Below are the code and all the weights of a small trained network. Each question names an input and a class and asks about switching units off, where a switched-off unit gives its printed mean instead of its output.

import numpy as np


def w(rows, s, z=0):
    codes = np.array(rows[::2]) - 128.0
    scale = np.full(codes.shape[1], s)
    scale[-1] = z or s
    return codes * scale


def f(y):
    return y / 2 * (1 + np.tanh(0.7978845608 * (y + 0.044715 * y**3)))


def log_softmax(a):
    a = a - a.max(-1, keepdims=True)
    return a - np.log(np.exp(a).sum(-1, keepdims=True))


def net(x, mask):
    res = np.array(x, float).reshape(1, 6) / 4 @ E
    y = f(res @ A[0][:, :-1].T + A[0][:, -1])
    res = res + np.where(mask, y, B[0][:, -1]) @ B[0][:, :-1]
    return log_softmax(res[-1] @ U[:, :-1].T + U[:, -1])


A, B = {}, {}
E = w([
[127,116,144,125,128,124,142,128],'x0',
[184,110,167,196,208,74,82,189],'x1',
[76,175,249,164,142,140,84,62],'x2',
[199,69,152,201,41,179,99,123],'x3',
[131,147,107,136,132,136,114,128],'x4',
[128,131,123,130,127,127,124,128],'x5',
],0.014)
A[0] = w([
[48,115,113,154,21,236,194,103,137],'neuron 1',
[88,218,96,4,180,132,198,68,199],'neuron 2',
[98,72,19,94,35,135,141,84,157],'neuron 3',
[100,164,98,121,131,87,197,59,98],'neuron 4',
[140,62,34,101,209,104,171,201,222],'neuron 5',
[26,129,206,177,213,173,35,125,141],'neuron 6',
[179,61,71,70,28,140,123,213,254],'neuron 7',
[65,252,134,14,76,157,195,165,157],'neuron 8',
[49,124,173,175,94,203,53,37,155],'neuron 9',
[1,141,80,50,90,117,138,68,146],'neuron 10',
[45,186,162,121,216,54,142,113,143],'neuron 11',
[13,246,184,198,115,98,111,115,139],'neuron 12',
],0.0079,0.0048)
B[0] = w([
[117,171,124,43,177,224,221,148,222],'neuron 1',
[100,93,111,172,84,92,78,81,252],'neuron 2',
[172,105,88,88,214,211,170,122,223],'neuron 3',
[115,130,131,199,109,96,120,137,167],'neuron 4',
[45,162,6,152,75,3,122,230,244],'neuron 5',
[201,53,156,79,172,127,78,70,218],'neuron 6',
[150,98,11,170,160,171,165,98,254],'neuron 7',
[138,99,125,213,78,121,133,62,228],'neuron 8',
[98,210,248,55,106,146,74,122,220],'neuron 9',
[121,89,182,212,30,110,110,43,226],'neuron 10',
[164,59,66,56,227,88,129,76,220],'neuron 11',
[144,129,134,62,166,156,135,45,219],'neuron 12',
],0.0083,0.014)
U = w([
[135,73,89,255,99,136,145,149,169],'0',
[147,85,69,55,217,171,160,100,161],'1',
[131,97,197,177,114,135,62,92,172],'2',
[105,224,183,48,124,182,165,155,4],'3',
[59,142,88,73,160,63,114,188,88],'4',
],0.012,0.0026)

Each question gives the input, the list of numbers given to net, and the class t.
The units are the neurons (one row each of A and B). Each row of codes is followed by its name. A weight is (code - 128) times the scale printed after its matrix; where a second scale follows, it is the last column's (A, B and U).
mask holds one flag per neuron, in row order. A switched-off neuron (its flag False) gives its mean, the last column of its row in B, instead of its output. The means were averaged over made-up inputs and are rounded, as every weight is.
A unit's drop is (log p(t) with every unit on - log p(t) with that unit switched off) / (log p(t) with every unit on - log p(t) with every unit switched off).
The circuit of an input: a set's keep is (log p(t) with only the set's units on - log p(t) with every unit switched off) / (log p(t) with every unit on - log p(t) with every unit switched off). Starting from all 12 units, units are removed one at a time, each time the one whose removal leaves the highest keep (on an exact tie, the one counted first), for as long as the keep stays at least 0.8.
units of the circuit, in order: the units of the circuit, biggest drop first
unit that matters most: the unit with the biggest drop
top k neurons: the k neurons with the biggest drops, biggest first
drop when u is switched off: that unit's drop, to one decimal
input [4,8,-6,0,0,2], class 4: units of the circuit, in order : neuron 5
input [-1,-8,-8,-1,-6,-1], class 0: top 2 neurons : neuron 10; neuron 8
input [5,-7,8,1,1,-1], class 3: top 4 neurons : neuron 1; neuron 9; neuron 12; neuron 7
input [-3,6,7,0,-6,-6], class 1: top 4 neurons : neuron 11; neuron 10; neuron 12; neuron 2
input [6,0,-3,0,-8,3], class 0: top 4 neurons : neuron 11; neuron 1; neuron 9; neuron 12
input [-6,0,0,6,-5,1], class 1: top 3 neurons : neuron 10; neuron 5; neuron 8
input [1,-7,4,-1,1,-3], class 2: top 3 neurons : neuron 10; neuron 8; neuron 2
input [6,-5,1,3,4,7], class 3: top 2 neurons : neuron 11; neuron 9
input [-2,-2,1,8,-6,3], class 3: top 2 neurons : neuron 9; neuron 11
input [0,-7,1,4,-1,-8], class 3: top 4 neurons : neuron 9; neuron 11; neuron 1; neuron 6
input [7,1,-7,-6,-7,4], class 4: drop when neuron 5 is switched off : 1.0
input [-7,4,-4,2,2,-6], class 0: drop when neuron 1 is switched off : 0.1
input [-3,1,0,-8,3,8], class 4: drop when neuron 7 is switched off : 0.5
input [-4,2,-2,1,-6,-8], class 0: unit that matters most : neuron 9
